Below are the code and all the weights of a small trained network. Each question names an input and a class and asks about switching units off, where a switched-off unit gives its printed mean instead of its output.

import numpy as np


def w(rows, s, z=0):
    codes = np.array(rows[::2]) - 128.0
    scale = np.full(codes.shape[1], s)
    scale[-1] = z or s
    return codes * scale


def f(y):
    return y / 2 * (1 + np.tanh(0.7978845608 * (y + 0.044715 * y**3)))


def log_softmax(a):
    a = a - a.max(-1, keepdims=True)
    return a - np.log(np.exp(a).sum(-1, keepdims=True))


def net(x, mask):
    res = np.array(x, float).reshape(1, 5) / 4 @ E
    y = f(res @ A[0][:, :-1].T + A[0][:, -1])
    res = res + np.where(mask, y, B[0][:, -1]) @ B[0][:, :-1]
    return log_softmax(res[-1] @ U[:, :-1].T + U[:, -1])


A, B = {}, {}
E = w([
[179,152,213,155,82,82,103,126,85,150,104],'x0',
[170,164,111,85,157,130,86,106,147,194,97],'x1',
[188,188,109,111,21,157,139,138,159,96,138],'x2',
[115,89,124,148,111,157,155,7,127,173,102],'x3',
[77,96,125,113,129,83,57,76,198,100,158],'x4',
],0.014)
A[0] = w([
[127,164,109,102,170,33,80,215,191,89,95,178],'N0',
[103,64,84,149,172,52,111,151,87,169,94,84],'N1',
[157,173,48,134,152,150,151,139,36,154,82,136],'N2',
[160,99,188,230,81,72,105,153,147,148,43,29],'N3',
[160,160,255,141,91,69,83,134,67,154,132,128],'N4',
[153,122,115,188,116,175,168,178,28,127,133,155],'N5',
[179,199,80,88,177,92,23,118,209,209,83,210],'N6',
[124,127,73,127,206,221,171,152,192,104,170,37],'N7',
[104,37,151,174,96,65,149,157,109,2,180,220],'N8',
[117,51,158,177,249,99,159,187,102,199,138,128],'N9',
[135,177,58,185,132,121,241,167,51,171,78,122],'N10',
[111,103,90,120,92,34,40,69,182,120,181,120],'N11',
[126,83,126,175,111,217,162,42,148,149,31,212],'N12',
[95,184,141,92,158,99,129,239,114,89,171,4],'N13',
[151,172,108,89,172,124,63,245,118,71,93,178],'N14',
[72,131,51,93,159,218,163,167,170,125,156,81],'N15',
[94,122,132,95,98,40,102,104,178,88,143,41],'N16',
[178,205,65,70,39,160,180,132,184,126,87,76],'N17',
[163,174,109,180,44,203,147,125,122,21,221,132],'N18',
[103,41,133,243,84,127,191,118,99,75,163,244],'N19',
[57,157,168,189,230,137,181,157,105,162,108,93],'N20',
],0.0081,0.003)
B[0] = w([
[126,44,108,181,135,128,182,178,122,164,153,208],'N0',
[133,70,159,108,174,59,188,164,165,70,159,188],'N1',
[101,135,69,212,118,126,136,75,187,121,44,195],'N2',
[71,162,115,79,178,162,103,168,50,63,162,177],'N3',
[2,142,168,124,147,171,67,161,109,119,182,217],'N4',
[75,133,105,179,159,127,128,56,144,140,118,215],'N5',
[115,151,143,117,233,192,136,125,168,177,31,225],'N6',
[38,156,140,93,141,130,28,189,101,101,164,201],'N7',
[127,188,117,157,218,236,172,125,186,185,81,248],'N8',
[184,103,190,92,175,95,145,151,207,50,179,239],'N9',
[53,139,58,239,194,83,175,57,165,127,163,226],'N10',
[94,112,74,186,154,92,194,24,132,139,137,217],'N11',
[176,48,167,121,52,179,156,154,46,186,226,241],'N12',
[216,30,97,115,116,152,160,99,97,156,236,206],'N13',
[108,20,108,137,134,178,186,118,94,177,183,223],'N14',
[55,142,170,150,149,155,62,215,30,102,164,211],'N15',
[44,147,133,181,125,53,183,67,116,113,134,179],'N16',
[116,59,204,45,157,37,165,135,190,52,146,221],'N17',
[120,129,233,103,143,99,134,83,200,99,111,242],'N18',
[175,103,157,136,176,176,129,181,158,152,99,247],'N19',
[124,124,190,117,118,83,161,126,198,29,170,211],'N20',
],0.0077,0.013)
U = w([
[57,144,68,214,131,29,159,80,167,117,123,140],'0',
[157,116,221,54,130,2,157,141,190,70,142,48],'1',
[166,44,151,122,103,144,144,114,97,185,178,202],'2',
[15,172,167,103,141,109,58,181,61,90,146,182],'3',
[150,151,149,125,191,194,141,143,202,162,62,234],'4',
[139,115,154,156,129,111,141,175,162,137,88,136],'5',
[190,181,70,99,66,118,46,177,56,112,73,3],'6',
[174,182,58,63,64,123,100,223,19,118,57,3],'7',
],0.009,0.0045)

Each question gives the input, the list of numbers given to net, and the class t.
The units are the neurons (one row each of A and B). Each row of codes is followed by its name. A weight is (code - 128) times the scale printed after its matrix; where a second scale follows, it is the last column's (A, B and U).
mask holds one flag per neuron, in row order. A switched-off neuron (its flag False) gives its mean, the last column of its row in B, instead of its output. The means were averaged over made-up inputs and are rounded, as every weight is.
A unit's drop is (log p(t) with every unit on - log p(t) with that unit switched off) / (log p(t) with every unit on - log p(t) with every unit switched off).
most important unit: the unit with the biggest drop
top k neurons: the k neurons with the biggest drops, biggest first
drop of u: that unit's drop, to one decimal
input [4,-7,-5,5,-6], class 4: most important unit	N19
input [1,-8,-7,1,-6], class 4: top 2 neurons	N8, N19
input [2,-8,-8,2,-7], class 1: top 4 neurons	N9, N20, N1, N19
input [-2,3,-4,0,2], class 1: top 2 neurons	N8, N10
input [-5,-4,-7,-3,-2], class 1: top 2 neurons	N9, N20
input [-5,-3,-4,5,-1], class 2: top 4 neurons	N12, N4, N17, N18
input [-8,-3,8,-6,-5], class 1: top 3 neurons	N17, N18, N13
input [3,3,1,-3,4], class 0: top 3 neurons	N12, N8, N19
input [6,0,-7,-8,0], class 2: top 4 neurons	N14, N13, N0, N17
input [8,6,-7,-4,1], class 3: top 4 neurons	N4, N3, N17, N18
input [4,-8,-4,0,-7], class 4: top 4 neurons	N19, N8, N11, N16
input [1,5,1,-5,1], class 2: drop of N14	0.5
input [-1,-6,-2,6,0], class 2: drop of N6	0.7
input [-2,-1,8,5,6], class 1: most important unit	N17
input [8,7,3,2,-6], class 3: drop of N4	0.7
